Below are the code and all the weights of a small trained network. Each question names an input and a class and asks about switching units off, where a switched-off unit gives its printed mean instead of its output.

import numpy as np


def w(rows, s, z=0):
    codes = np.array(rows[::2]) - 128.0
    scale = np.full(codes.shape[1], s)
    scale[-1] = z or s
    return codes * scale


def f(y):
    return np.maximum(y, 0)


def log_softmax(a):
    a = a - a.max(-1, keepdims=True)
    return a - np.log(np.exp(a).sum(-1, keepdims=True))


def net(x, mask):
    res = np.array(x, float).reshape(1, 3) / 4 @ E
    y = f(res @ A[0][:, :-1].T + A[0][:, -1])
    res = res + np.where(mask, y, B[0][:, -1]) @ B[0][:, :-1]
    return log_softmax(res[-1] @ U[:, :-1].T + U[:, -1])


A, B = {}, {}
E = w([
[121,111,234,136,125,179,72,186],'x0',
[171,39,138,127,108,58,59,124],'x1',
[111,156,175,198,35,140,82,9],'x2',
],0.014)
A[0] = w([
[175,106,177,61,137,4,40,146,69],'N0',
[189,43,160,101,72,33,133,118,89],'N1',
[142,98,9,94,146,103,151,31,121],'N2',
[80,89,114,117,208,119,86,206,109],'N3',
[138,93,95,75,160,96,155,153,1],'N4',
[141,160,136,185,55,93,124,37,9],'N5',
[165,60,117,116,98,66,98,99,39],'N6',
[164,162,55,88,122,62,140,27,163],'N7',
[160,61,86,71,198,97,143,142,85],'N8',
[174,1,97,146,140,65,112,79,12],'N9',
[55,172,145,72,147,165,232,79,14],'N10',
[87,83,124,186,44,150,65,113,106],'N11',
[88,92,202,150,143,163,71,154,79],'N12',
],0.0091,0.0038)
B[0] = w([
[62,207,153,119,82,160,166,166,227],'N0',
[77,194,170,179,105,163,135,237,221],'N1',
[170,150,254,74,94,196,59,67,255],'N2',
[153,59,106,148,151,110,76,73,233],'N3',
[133,95,89,155,189,54,102,82,207],'N4',
[107,25,64,235,191,34,116,104,233],'N5',
[72,181,168,165,91,109,179,125,199],'N6',
[228,117,148,34,44,126,142,131,245],'N7',
[166,63,64,160,119,49,178,125,249],'N8',
[85,230,130,206,143,162,156,173,221],'N9',
[56,191,129,176,121,116,219,157,212],'N10',
[155,34,105,130,150,77,116,77,216],'N11',
[178,150,191,44,118,137,158,93,204],'N12',
],0.0078,0.012)
U = w([
[10,222,121,166,134,153,172,157,6],'0',
[107,33,83,152,166,83,98,125,5],'1',
[177,120,222,26,108,162,89,134,169],'2',
[109,107,142,89,97,152,105,158,186],'3',
],0.011,0.0033)

Each question gives the input, the list of numbers given to net, and the class t.
The units are the neurons (one row each of A and B). Each row of codes is followed by its name. A weight is (code - 128) times the scale printed after its matrix; where a second scale follows, it is the last column's (A, B and U).
mask holds one flag per neuron, in row order. A switched-off neuron (its flag False) gives its mean, the last column of its row in B, instead of its output. The means were averaged over made-up inputs and are rounded, as every weight is.
A unit's drop is (log p(t) with every unit on - log p(t) with that unit switched off) / (log p(t) with every unit on - log p(t) with every unit switched off).
The circuit of an input: a set's keep is (log p(t) with only the set's units on - log p(t) with every unit switched off) / (log p(t) with every unit on - log p(t) with every unit switched off). Starting from the 12 units with the biggest drops (on a tie, the unit counted first), units are removed one at a time, each time the one whose removal leaves the highest keep (on an exact tie, the one counted first), for as long as the keep stays at least 0.8.
circuit, biggest first: the units of the circuit, biggest drop first
most important unit: the unit with the biggest drop
top k neurons: the k neurons with the biggest drops, biggest first
drop of u: that unit's drop, to one decimal
input [-2,2,-2], class 3: circuit, biggest first => N5, N12
input [-4,-4,-5], class 1: circuit, biggest first => N0
input [-6,1,-5], class 2: top 4 neurons => N2, N5, N7, N11
input [6,-5,7], class 1: circuit, biggest first => N5, N11
input [-6,6,-4], class 0: top 2 neurons => N9, N1
input [7,5,7], class 1: top 4 neurons => N5, N11, N2, N7
input [5,-4,-7], class 1: top 2 neurons => N2, N3
input [-7,-6,3], class 2: top 2 neurons => N7, N2
input [-7,2,4], class 2: top 2 neurons => N2, N7
input [-7,-6,-5], class 2: top 3 neurons => N2, N7, N9
input [-6,6,1], class 0: top 3 neurons => N9, N1, N6
input [-7,3,4], class 2: top 2 neurons => N2, N7
input [5,-3,8], class 1: drop of N5 => 0.3
input [-5,0,4], class 2: drop of N8 => 0.3
input [-7,8,-3], class 0: drop of N9 => 0.7
input [2,7,-7], class 0: most important unit => N0
